Below are the code and all the weights of a small trained network. Each question names an input and a class and asks about switching units off, where a switched-off unit gives its printed mean instead of its output.

import numpy as np


def w(rows, s, z=0):
    codes = np.array(rows[::2]) - 128.0
    scale = np.full(codes.shape[1], s)
    scale[-1] = z or s
    return codes * scale


def f(y):
    return y / 2 * (1 + np.tanh(0.7978845608 * (y + 0.044715 * y**3)))


def log_softmax(a):
    a = a - a.max(-1, keepdims=True)
    return a - np.log(np.exp(a).sum(-1, keepdims=True))


def net(x, mask):
    res = np.array(x, float).reshape(1, 6) / 4 @ E
    y = f(res @ A[0][:, :-1].T + A[0][:, -1])
    res = res + np.where(mask, y, B[0][:, -1]) @ B[0][:, :-1]
    return log_softmax(res[-1] @ U[:, :-1].T + U[:, -1])


A, B = {}, {}
E = w([
[127,172,110,126,40,213,71,142,222,160,150],'x0',
[143,160,18,146,89,72,91,93,141,34,67],'x1',
[130,130,120,123,128,130,122,130,122,132,128],'x2',
[135,128,128,121,135,135,132,131,132,121,119],'x3',
[3,219,150,109,143,171,102,123,91,98,88],'x4',
[122,127,134,138,129,120,125,128,135,129,130],'x5',
],0.012)
A[0] = w([
[71,146,206,108,159,175,151,154,84,156,140,131],'N1',
[132,151,110,145,118,129,119,112,140,95,123,127],'N2',
[2,215,152,116,157,167,118,118,77,111,90,193],'N3',
[226,41,142,146,149,90,160,130,134,171,188,255],'N4',
[54,214,80,120,91,183,56,111,145,60,54,101],'N5',
[124,179,99,140,33,147,84,142,223,114,124,125],'N6',
[111,68,205,108,187,134,168,169,79,164,167,189],'N7',
[202,100,59,136,67,57,115,76,194,100,120,147],'N8',
[118,72,180,123,238,78,178,136,45,140,147,204],'N9',
[119,147,157,94,92,228,125,174,196,220,227,156],'N10',
[127,107,100,121,168,46,148,61,56,55,65,160],'N11',
],0.0076,0.0069)
B[0] = w([
[93,184,185,150,145,156,119,71,126,194,57,182],'N1',
[139,115,103,112,115,114,119,122,127,109,119,140],'N2',
[2,175,147,99,169,133,108,86,78,132,70,207],'N3',
[166,47,167,102,92,126,194,124,134,82,218,250],'N4',
[85,80,131,35,81,99,114,64,101,62,166,196],'N5',
[142,134,116,95,57,137,127,90,173,128,134,190],'N6',
[125,160,176,80,93,142,200,45,85,153,163,217],'N7',
[242,156,73,160,85,128,146,154,163,121,91,198],'N8',
[133,161,139,83,107,83,217,79,70,116,143,231],'N9',
[93,50,171,176,130,196,55,159,183,163,140,220],'N10',
[122,125,89,186,209,22,122,208,61,82,110,197],'N11',
],0.0083,0.018)
U = w([
[112,104,147,42,76,118,151,60,113,75,180,254],'0',
[187,97,87,212,177,68,152,254,116,75,110,103],'1',
[104,212,161,123,187,131,175,91,92,185,74,77],'2',
[73,150,74,145,216,74,89,174,92,80,60,24],'3',
[136,52,164,181,143,203,106,196,193,176,192,175],'4',
[192,145,57,155,64,158,111,141,205,133,89,123],'5',
[71,136,182,158,159,210,38,124,166,179,58,31],'6',
],0.0077,0.0021)

Each question gives the input, the list of numbers given to net, and the class t.
The units are the neurons (one row each of A and B). Each row of codes is followed by its name. A weight is (code - 128) times the scale printed after its matrix; where a second scale follows, it is the last column's (A, B and U).
mask holds one flag per neuron, in row order. A switched-off neuron (its flag False) gives its mean, the last column of its row in B, instead of its output. The means were averaged over made-up inputs and are rounded, as every weight is.
A unit's drop is (log p(t) with every unit on - log p(t) with that unit switched off) / (log p(t) with every unit on - log p(t) with every unit switched off).
The circuit of an input: a set's keep is (log p(t) with only the set's units on - log p(t) with every unit switched off) / (log p(t) with every unit on - log p(t) with every unit switched off). Starting from all 11 units, units are removed one at a time, each time the one whose removal leaves the highest keep (on an exact tie, the one counted first), for as long as the keep stays at least 0.8.
units of the circuit, in order: the units of the circuit, biggest drop first
top k neurons: the k neurons with the biggest drops, biggest first
drop of u: that unit's drop, to one decimal
input [-4,1,2,4,-4,-2], class 1: units of the circuit, in order : [N11 N5]
input [-8,2,-4,3,6,0], class 3: units of the circuit, in order : [N11]
input [1,8,3,-4,-8,4], class 5: top 2 neurons : [N8 N6]
input [6,0,-7,-3,-1,-8], class 4: units of the circuit, in order : [N10 N9]
input [0,-6,2,-7,8,1], class 2: top 2 neurons : [N7 N3]
input [-1,8,-6,8,7,-8], class 3: top 2 neurons : [N11 N4]
input [-8,0,-5,-6,7,-7], class 2: top 3 neurons : [N9 N1 N7]
input [8,-1,-5,-6,1,5], class 6: top 2 neurons : [N4 N10]
input [1,0,5,-7,-5,8], class 4: top 3 neurons : [N9 N11 N5]
input [-1,-8,7,5,8,-2], class 2: top 2 neurons : [N7 N9]
input [5,2,8,-7,-5,5], class 5: drop of N8 : 0.1
input [-6,4,1,7,1,5], class 3: drop of N4 : 0.3
input [-8,3,-4,8,-1,-3], class 1: drop of N11 : 0.4
input [8,0,8,1,-6,-8], class 4: units of the circuit, in order : [N10]
